Below is a small trained network, with its code and all its weights. Each question gives an input and a class and asks what happens when units are switched off, that is, made to give their printed mean instead of their output.

import numpy as np


def w(rows, s, z=0):
    codes = np.array(rows[::2]) - 128.0
    scale = np.full(codes.shape[1], s)
    scale[-1] = z or s
    return codes * scale


def f(y):
    return np.maximum(y, 0)


def log_softmax(a):
    a = a - a.max(-1, keepdims=True)
    return a - np.log(np.exp(a).sum(-1, keepdims=True))


def net(x, mask):
    res = np.array(x, float).reshape(1, 3) / 4 @ E
    y = f(res @ A[0][:, :-1].T + A[0][:, -1])
    res = res + np.where(mask, y, B[0][:, -1]) @ B[0][:, :-1]
    return log_softmax(res[-1] @ U[:, :-1].T + U[:, -1])


A, B = {}, {}
E = w([
[55,159,67,153,64,91,140],'x0',
[62,4,173,119,74,152,133],'x1',
[112,186,163,83,45,108,88],'x2',
],0.015)
A[0] = w([
[50,96,30,227,101,61,212,205],'N1',
[179,28,165,143,186,184,134,192],'N2',
[169,185,189,102,181,139,112,120],'N3',
[167,97,121,141,185,183,188,75],'N4',
[80,110,189,45,16,153,128,245],'N5',
[196,246,132,82,149,112,82,204],'N6',
[83,2,168,161,158,229,162,145],'N7',
[165,225,165,213,152,25,94,195],'N8',
[155,154,143,161,175,130,84,255],'N9',
[94,153,96,95,16,50,111,150],'N10',
],0.0088,0.0037)
B[0] = w([
[9,177,146,90,199,105,169,247],'N1',
[144,138,146,99,80,202,153,199],'N2',
[125,180,118,107,95,99,150,176],'N3',
[171,138,106,158,131,187,80,170],'N4',
[72,67,174,159,73,123,70,235],'N5',
[91,213,80,95,116,89,108,229],'N6',
[114,114,147,144,163,97,213,218],'N7',
[114,169,107,94,104,113,105,217],'N8',
[148,163,86,94,107,138,174,177],'N9',
[125,36,134,168,78,164,65,230],'N10',
],0.015,0.016)
U = w([
[102,152,98,159,161,163,184,61],'0',
[200,128,163,103,113,194,180,135],'1',
[75,192,118,69,163,2,195,241],'2',
[138,109,128,164,164,92,129,7],'3',
[125,157,68,122,47,116,82,89],'4',
[81,51,195,171,127,132,186,105],'5',
[64,89,194,153,86,107,46,207],'6',
],0.011,0.0021)

Each question gives the input, the list of numbers given to net, and the class t.
The units are the neurons (one row each of A and B). Each row of codes is followed by its name. A weight is (code - 128) times the scale printed after its matrix; where a second scale follows, it is the last column's (A, B and U).
mask holds one flag per neuron, in row order. A switched-off neuron (its flag False) gives its mean, the last column of its row in B, instead of its output. The means were averaged over made-up inputs and are rounded, as every weight is.
A unit's drop is (log p(t) with every unit on - log p(t) with that unit switched off) / (log p(t) with every unit on - log p(t) with every unit switched off).
The circuit of an input: a set's keep is (log p(t) with only the set's units on - log p(t) with every unit switched off) / (log p(t) with every unit on - log p(t) with every unit switched off). Starting from all 10 units, units are removed one at a time, each time the one whose removal leaves the highest keep (on an exact tie, the one counted first), for as long as the keep stays at least 0.8.
units of the circuit, in order: the units of the circuit, biggest drop first
unit that matters most: the unit with the biggest drop
k most important neurons: the k neurons with the biggest drops, biggest first
drop when u is switched off: that unit's drop, to one decimal
input [5,-7,6], class 4: unit that matters most => N10
input [4,-2,2], class 6: 4 most important neurons => [N10; N7; N9; N3]
input [6,2,-2], class 5: 2 most important neurons => [N6; N8]
input [4,7,-8], class 2: 3 most important neurons => [N1; N10; N5]
input [-2,-3,-6], class 1: 2 most important neurons => [N1; N2]
input [-6,2,3], class 1: units of the circuit, in order => [N1; N10; N2]
input [1,2,-3], class 5: 4 most important neurons => [N6; N8; N3; N9]
input [1,-1,1], class 4: 3 most important neurons => [N1; N7; N5]
input [-6,-3,-2], class 1: 3 most important neurons => [N1; N2; N5]
input [1,-1,2], class 4: 3 most important neurons => [N1; N5; N7]
input [-5,0,4], class 4: units of the circuit, in order => [N1; N10]
input [-2,-5,-7], class 1: units of the circuit, in order => [N1; N2]
input [-2,-1,0], class 4: 2 most important neurons => [N1; N7]
input [4,-4,4], class 4: most important neuron => [N10]
input [4,-4,7], class 4: 3 most important neurons => [N6; N8; N1]
input [-8,-4,-4], class 1: 2 most important neurons => [N2; N1]
input [-2,-7,-7], class 4: 2 most important neurons => [N1; N4]
input [-3,8,3], class 5: drop when N7 is switched off => 1.2
input [7,-4,7], class 6: drop when N10 is switched off => 1.2
input [6,0,3], class 6: drop when N3 is switched off => 0.0
input [4,5,-8], class 2: unit that matters most => N1
